Here is a tiny trained network, its code and every weight. The questions are about switching its units off for an input and a class, where a switched-off unit gives its printed mean instead of its output.

import numpy as np


def w(rows, s, z=0):
    codes = np.array(rows[::2]) - 128.0
    scale = np.full(codes.shape[1], s)
    scale[-1] = z or s
    return codes * scale


def f(y):
    return y / 2 * (1 + np.tanh(0.7978845608 * (y + 0.044715 * y**3)))


def log_softmax(a):
    a = a - a.max(-1, keepdims=True)
    return a - np.log(np.exp(a).sum(-1, keepdims=True))


def net(x, mask):
    res = np.array(x, float).reshape(1, 3) / 4 @ E
    y = f(res @ A[0][:, :-1].T + A[0][:, -1])
    res = res + np.where(mask, y, B[0][:, -1]) @ B[0][:, :-1]
    return log_softmax(res[-1] @ U[:, :-1].T + U[:, -1])


A, B = {}, {}
E = w([
[9,172,132],'x0',
[124,114,129],'x1',
[93,35,183],'x2',
],0.012)
A[0] = w([
[105,121,96,3],'n1',
[91,149,157,15],'n2',
[89,155,175,24],'n3',
[113,44,105,66],'n4',
[114,89,194,62],'n5',
[152,160,74,90],'n6',
[130,138,104,225],'n7',
[117,116,128,181],'n8',
[206,83,117,52],'n9',
[99,150,111,154],'n10',
[194,255,51,158],'n11',
[139,175,86,140],'n12',
[121,86,158,56],'n13',
[97,155,153,21],'n14',
[85,131,101,13],'n15',
[169,121,124,74],'n16',
[128,117,203,20],'n17',
[117,115,113,232],'n18',
[121,123,104,56],'n19',
[112,91,117,240],'n20',
[167,147,99,42],'n21',
[129,127,181,91],'n22',
[77,146,142,190],'n23',
[142,164,147,230],'n24',
[158,93,95,17],'n25',
[164,97,114,26],'n26',
[113,88,126,89],'n27',
[71,131,98,122],'n28',
[103,69,138,136],'n29',
[119,36,152,76],'n30',
[143,98,86,49],'n31',
[82,142,109,202],'n32',
[177,104,149,53],'n33',
[164,118,81,43],'n34',
],0.015,0.0032)
B[0] = w([
[109,170,195,125],'n1',
[134,173,200,146],'n2',
[145,196,197,152],'n3',
[48,132,126,160],'n4',
[70,143,104,164],'n5',
[51,165,94,163],'n6',
[119,61,56,147],'n7',
[140,120,101,138],'n8',
[167,231,138,192],'n9',
[126,105,155,153],'n10',
[60,133,75,251],'n11',
[59,142,74,169],'n12',
[47,119,157,150],'n13',
[157,177,228,143],'n14',
[134,166,196,143],'n15',
[127,185,159,151],'n16',
[47,153,153,142],'n17',
[206,94,89,143],'n18',
[102,163,166,122],'n19',
[117,51,89,154],'n20',
[72,184,166,152],'n21',
[84,134,103,134],'n22',
[224,126,173,174],'n23',
[115,94,69,151],'n24',
[126,177,253,145],'n25',
[201,245,223,149],'n26',
[46,119,109,141],'n27',
[195,133,198,165],'n28',
[69,127,68,166],'n29',
[40,122,100,183],'n30',
[110,166,193,134],'n31',
[206,112,164,169],'n32',
[113,166,210,160],'n33',
[73,150,206,150],'n34',
],0.0055,0.015)
U = w([
[58,130,134,35],'0',
[125,120,159,253],'1',
[154,159,221,28],'2',
[237,1,87,69],'3',
],0.0087,0.0034)

Each question gives the input, the list of numbers given to net, and the class t.
The units are the neurons (one row each of A and B). Each row of codes is followed by its name. A weight is (code - 128) times the scale printed after its matrix; where a second scale follows, it is the last column's (A, B and U).
mask holds one flag per neuron, in row order. A switched-off neuron (its flag False) gives its mean, the last column of its row in B, instead of its output. The means were averaged over made-up inputs and are rounded, as every weight is.
A unit's drop is (log p(t) with every unit on - log p(t) with that unit switched off) / (log p(t) with every unit on - log p(t) with every unit switched off).
The circuit of an input: a set's keep is (log p(t) with only the set's units on - log p(t) with every unit switched off) / (log p(t) with every unit on - log p(t) with every unit switched off). Starting from the 12 units with the biggest drops (on a tie, the unit counted first), units are removed one at a time, each time the one whose removal leaves the highest keep (on an exact tie, the one counted first), for as long as the keep stays at least 0.8.
circuit, biggest first: the units of the circuit, biggest drop first
k most important neurons: the k neurons with the biggest drops, biggest first
drop when u is switched off: that unit's drop, to one decimal
input [-6,6,-6], class 0: circuit, biggest first : n11
input [-8,-4,8], class 0: circuit, biggest first : n30, n4
input [-7,-2,5], class 2: circuit, biggest first : n26, n9
input [-6,6,-7], class 0: 2 most important neurons : n11, n6
input [-8,4,6], class 2: 2 most important neurons : n26, n9
input [-8,-1,-8], class 0: 3 most important neurons : n11, n6, n12
input [-2,6,-8], class 0: drop when n11 is switched off : 0.2
input [-2,2,7], class 0: drop when n30 is switched off : 0.1
input [5,3,-1], class 2: drop when n11 is switched off : 0.1
input [-4,1,5], class 0: drop when n11 is switched off : -0.2
